In the rows, zero is written as 128.
Each row is followed by its group and then its class within the group.
117  126  79  156  124  127  120  146  119  134  143  114  111  115  124  158  147  104  165  151  105  96 => N (45)
118  116  93  108  111  109  114  124  74  122  145  79  166  130  44  148  139  124  167  95  201  101 => J (55)
124  115  86  169  133  125  134  122  136  134  126  117  128  115  135  159  148  91  132  161  105  94 => N (45)
128  135  81  130  118  146  134  119  125  129  113  95  140  134  128  147  160  129  152  143  106  99 => B (43)
111  165  118  108  113  118  103  97  114  108  142  146  169  109  108  180  148  111  98  114  151  93 => W (38)
114  103  120  154  137  141  117  96  115  143  125  118  133  134  86  131  135  107  94  104  121  119 => J (37)
131  141  107  150  166  145  135  118  132  141  121  125  122  109  134  161  155  121  129  152  51  110 => B (48)
135  149  114  177  130  130  124  142  147  125  126  152  104  115  148  173  144  99  133  210  65  96 => N (44)
132  115  136  114  123  187  138  113  107  127  119  104  139  139  100  124  142  147  127  101  154  125 => J (37)
147  143  80  117  153  151  154  138  131  133  126  96  140  130  138  147  148  143  114  167  116  81 => B (43)
124  154  60  128  116  129  139  146  100  115  143  105  141  96  142  146  144  106  142  117  124  103 => N (44)
115  126  110  141  110  103  114  140  81  102  129  98  123  139  96  179  123  133  202  136  157  102 => J (55)
150  120  77  130  130  144  168  151  141  149  125  92  149  132  173  139  130  122  153  152  109  80 => B (43)
120  111  93  101  112  110  130  121  81  117  141  87  154  111  83  165  140  130  187  86  185  123 => J (55)
135  158  121  169  139  139  140  132  154  129  107  138  98  123  173  159  147  119  139  176  59  107 => N (45)
127  110  134  128  133  108  128  99  111  124  123  113  139  147  113  150  127  141  145  90  149  126 => J (37)
139  114  84  118  112  148  162  149  126  135  126  85  118  132  133  114  137  127  135  119  131  112 => B (43)
146  149  101  188  174  151  148  111  144  148  106  114  100  111  114  160  169  121  126  177  25  131 => B (48)
130  118  141  154  155  112  112  118  111  122  126  97  141  146  90  152  122  127  121  126  147  121 => J (37)
120  78  61  82  102  117  140  154  70  140  163  60  171  98  73  130  140  112  172  80  216  109 => J (55)
135  151  79  134  121  154  138  114  139  130  105  116  126  156  130  123  159  121  133  148  81  101 => B (43)
113  151  62  114  99  122  133  143  103  93  172  138  163  87  124  162  131  103  96  64  187  83 => W (38)

Each row is followed by its group and then its class within the group.
126  107  141  140  144  141  101  100  42  116  138  134  119  152  134  139  110  132  133  150  175  139 => GB [24]
102  115  114  139  168  141  88  96  23  89  131  133  125  146  92  128  108  135  115  108  150  140 => GB [33]
120  125  140  117  140  132  119  129  69  118  140  137  136  105  127  70  130  131  153  131  156  139 => GB [33]
153  180  121  115  121  146  109  132  85  138  132  135  119  114  108  91  120  116  163  114  166  158 => GB [33]
129  111  126  176  127  128  132  66  57  121  137  160  115  161  70  147  108  129  125  141  186  165 => GB [24]
123  128  106  157  163  126  116  107  56  102  149  167  134  149  58  71  141  129  143  141  198  176 => GB [24]
158  142  123  139  135  119  124  139  19  132  144  159  120  129  112  92  124  133  133  121  160  136 => GB [33]
161  109  105  148  157  148  76  135  15  127  140  143  99  162  112  122  124  130  116  126  205  156 => GB [24]
80  140  151  141  136  120  97  85  39  106  125  125  132  169  135  144  108  126  148  131  87  93 => QM [25]
99  154  153  136  182  105  133  94  112  118  124  135  136  141  140  126  157  132  142  105  81  101 => QM [35]
34  132  157  155  185  139  139  85  114  123  127  140  142  133  140  170  100  113  116  132  81  107 => QM [19]
144  93  122  110  132  160  98  127  128  79  134  145  116  121  65  34  138  134  201  141  199  143 => GB [20]

Each row is followed by its group and then its class within the group.
163  134  123  102  136  94  77  88  136  147  104  131  165  103  89  114  140  124  155  147  74  177 => D (65)
149  127  137  94  133  128  124  139  151  174  84  123  158  132  126  136  135  142  163  122  82  136 => D (59)
163  116  106  139  137  149  189  130  96  137  130  110  114  120  113  108  137  133  117  130  150  174 => M (58)
146  147  119  118  123  95  103  84  144  162  87  117  129  112  99  109  117  129  138  130  80  147 => D (65)
151  117  137  99  136  156  139  145  127  153  128  121  155  109  121  108  149  145  137  159  92  187 => M (64)
165  140  108  99  123  134  150  91  139  164  84  100  139  106  98  113  135  121  151  132  123  146 => M (58)
150  115  114  100  100  138  144  85  122  158  111  97  126  98  100  96  141  136  135  137  101  149 => M (58)
132  144  125  117  177  123  105  131  147  152  109  141  169  129  138  130  116  138  154  151  84  138 => D (59)
152  127  124  96  162  106  106  128  126  120  110  135  156  119  111  136  117  115  164  114  97  138 => D (65)
116  109  124  115  93  163  132  132  137  183  119  107  140  111  112  117  148  155  131  138  102  147 => M (64)
150  128  127  79  127  87  83  104  115  141  99  135  148  109  101  160  132  122  163  125  57  159 => D (65)
139  147  131  95  122  76  99  81  122  147  124  111  121  80  113  106  112  133  138  137  71  143 => D (65)
137  129  130  151  157  129  109  123  162  141  86  145  183  117  118  140  120  110  150  132  147  123 => D (59)
148  137  123  76  113  96  92  67  137  155  118  110  124  93  105  109  122  138  161  105  69  141 => D (65)
130  122  129  109  98  140  143  170  134  136  117  115  121  134  115  139  152  148  137  143  125  168 => M (64)
128  122  120  116  96  139  143  96  139  149  103  112  115  129  90  114  137  128  141  122  141  126 => M (58)
143  145  132  85  138  127  117  109  152  160  85  119  148  130  112  122  128  130  177  121  81  120 => D (59)
148  118  107  110  137  139  151  138  106  179  128  111  134  117  116  119  135  142  125  119  105  175 => M (64)
151  146  127  90  140  116  141  91  140  160  95  122  164  103  107  115  125  113  160  130  73  150 => D (65)
165  144  137  117  154  139  136  152  156  139  98  128  135  134  132  130  129  123  159  156  123  132 => D (59)
156  128  121  97  111  151  172  95  119  161  110  110  116  107  104  99  144  144  144  141  108  148 => M (58)
